Below are the code and all the weights of a small trained network. Each question names an input and a class and asks about switching units off, where a switched-off unit gives its printed mean instead of its output.

import numpy as np


def w(rows, s, z=0):
    codes = np.array(rows[::2]) - 128.0
    scale = np.full(codes.shape[1], s)
    scale[-1] = z or s
    return codes * scale


def norm(h):
    return h / np.sqrt((h * h).mean(-1, keepdims=True) + 1e-5)


def f(y):
    return y / 2 * (1 + np.tanh(0.7978845608 * (y + 0.044715 * y**3)))


def log_softmax(a):
    a = a - a.max(-1, keepdims=True)
    return a - np.log(np.exp(a).sum(-1, keepdims=True))


def net(x, mask):
    res = np.array(x, float).reshape(1, 2) / 4 @ E
    u = 0
    for l in range(4):
        y = f(norm(res) @ A[l][:, :-1].T + A[l][:, -1])
        res = res + np.where(mask[u : u + 3], y, B[l][:, -1]) @ B[l][:, :-1]
        u += 3
    return log_softmax(norm(res)[-1] @ U[:, :-1].T + U[:, -1])


A, B = {}, {}
E = w([
[103,201,104,212,91,156,125,142,211,113],'x0',
[140,66,80,57,11,138,195,196,90,170],'x1',
],0.012)
A[0] = w([
[161,105,152,153,122,121,154,130,87,156,170],'0.n0',
[161,147,135,141,151,255,136,100,157,68,95],'0.n1',
[127,100,118,148,155,214,141,167,156,53,5],'0.n2',
],0.0081,0.0016)
B[0] = w([
[154,135,131,48,82,157,134,69,74,174,189],'0.n0',
[250,107,116,82,90,96,41,138,102,158,251],'0.n1',
[90,93,126,197,81,125,85,98,169,114,148],'0.n2',
],0.011,0.0031)
A[1] = w([
[128,102,210,71,190,113,104,94,130,83,141],'1.n0',
[160,71,122,142,121,142,139,180,78,150,103],'1.n1',
[67,110,94,140,68,134,205,165,249,116,2],'1.n2',
],0.011,0.0026)
B[1] = w([
[90,113,186,179,58,195,100,123,64,41,254],'1.n0',
[137,70,169,113,197,75,178,82,181,126,190],'1.n1',
[210,156,168,187,100,190,160,138,4,176,202],'1.n2',
],0.011,0.0077)
A[2] = w([
[116,209,30,229,171,59,69,139,224,199,173],'2.n0',
[142,144,221,92,122,123,196,188,84,154,5],'2.n1',
[112,254,134,171,84,182,59,108,146,212,88],'2.n2',
],0.0061,0.0014)
B[2] = w([
[214,123,188,54,177,125,23,4,133,170,253],'2.n0',
[158,184,59,128,212,91,51,249,124,95,196],'2.n1',
[85,73,96,22,200,36,151,109,161,203,251],'2.n2',
],0.011,0.005)
A[3] = w([
[105,34,91,75,183,25,156,189,177,100,3],'3.n0',
[133,101,115,2,159,108,178,87,75,160,34],'3.n1',
[102,216,114,121,154,155,79,96,216,67,38],'3.n2',
],0.0084,0.0016)
B[3] = w([
[63,1,137,75,76,112,147,160,159,113,203],'3.n0',
[116,141,81,207,121,137,127,139,238,113,254],'3.n1',
[142,102,58,70,86,104,221,179,139,197,163],'3.n2',
],0.015,0.0077)
U = w([
[126,122,189,167,105,166,97,90,6,31,221],'0',
[185,137,117,89,153,54,58,59,188,212,198],'1',
[94,13,93,116,83,109,198,191,227,102,189],'2',
[226,167,84,198,83,163,192,218,3,202,194],'3',
[56,183,120,133,114,103,119,184,115,160,30],'4',
[76,176,111,102,126,98,150,156,121,129,2],'5',
[96,184,74,80,150,152,114,184,93,133,31],'6',
[74,159,103,80,138,110,192,117,80,143,9],'7',
],0.013,0.0046)

Each question gives the input, the list of numbers given to net, and the class t.
The units are the neurons (one row each of A and B). Each row of codes is followed by its name. A weight is (code - 128) times the scale printed after its matrix; where a second scale follows, it is the last column's (A, B and U).
mask holds one flag per neuron, layer by layer. A switched-off neuron (its flag False) gives its mean, the last column of its row in B, instead of its output. The means were averaged over made-up inputs and are rounded, as every weight is.
A unit's drop is (log p(t) with every unit on - log p(t) with that unit switched off) / (log p(t) with every unit on - log p(t) with every unit switched off).
The circuit of an input: a set's keep is (log p(t) with only the set's units on - log p(t) with every unit switched off) / (log p(t) with every unit on - log p(t) with every unit switched off). Starting from all 12 units, units are removed one at a time, each time the one whose removal leaves the highest keep (on an exact tie, the one counted first), for as long as the keep stays at least 0.8.
circuit, biggest first: the units of the circuit, biggest drop first
k most important neurons: the k neurons with the biggest drops, biggest first
k most important neurons of layer l: the k neurons of layer l with the biggest drops, biggest first
drop of u: that unit's drop, to one decimal
input [-2,-8], class 0: most important neuron of layer 1 : [1.n0]
input [6,0], class 1: 3 most important neurons : [0.n1; 1.n0; 2.n2]
input [8,0], class 1: 2 most important neurons : [0.n1; 1.n0]
input [1,1], class 3: circuit, biggest first : [1.n2; 0.n1]
input [2,0], class 1: 3 most important neurons : [0.n1; 2.n0; 1.n0]
input [3,0], class 1: 2 most important neurons : [0.n1; 2.n0]
input [4,0], class 1: 2 most important neurons : [0.n1; 2.n0]
input [8,5], class 3: drop of 1.n2 : 0.9
input [-8,-1], class 0: drop of 1.n0 : 3.9
input [6,-1], class 1: drop of 2.n0 : 0.1
input [-6,0], class 0: 2 most important neurons : [1.n0; 2.n2]
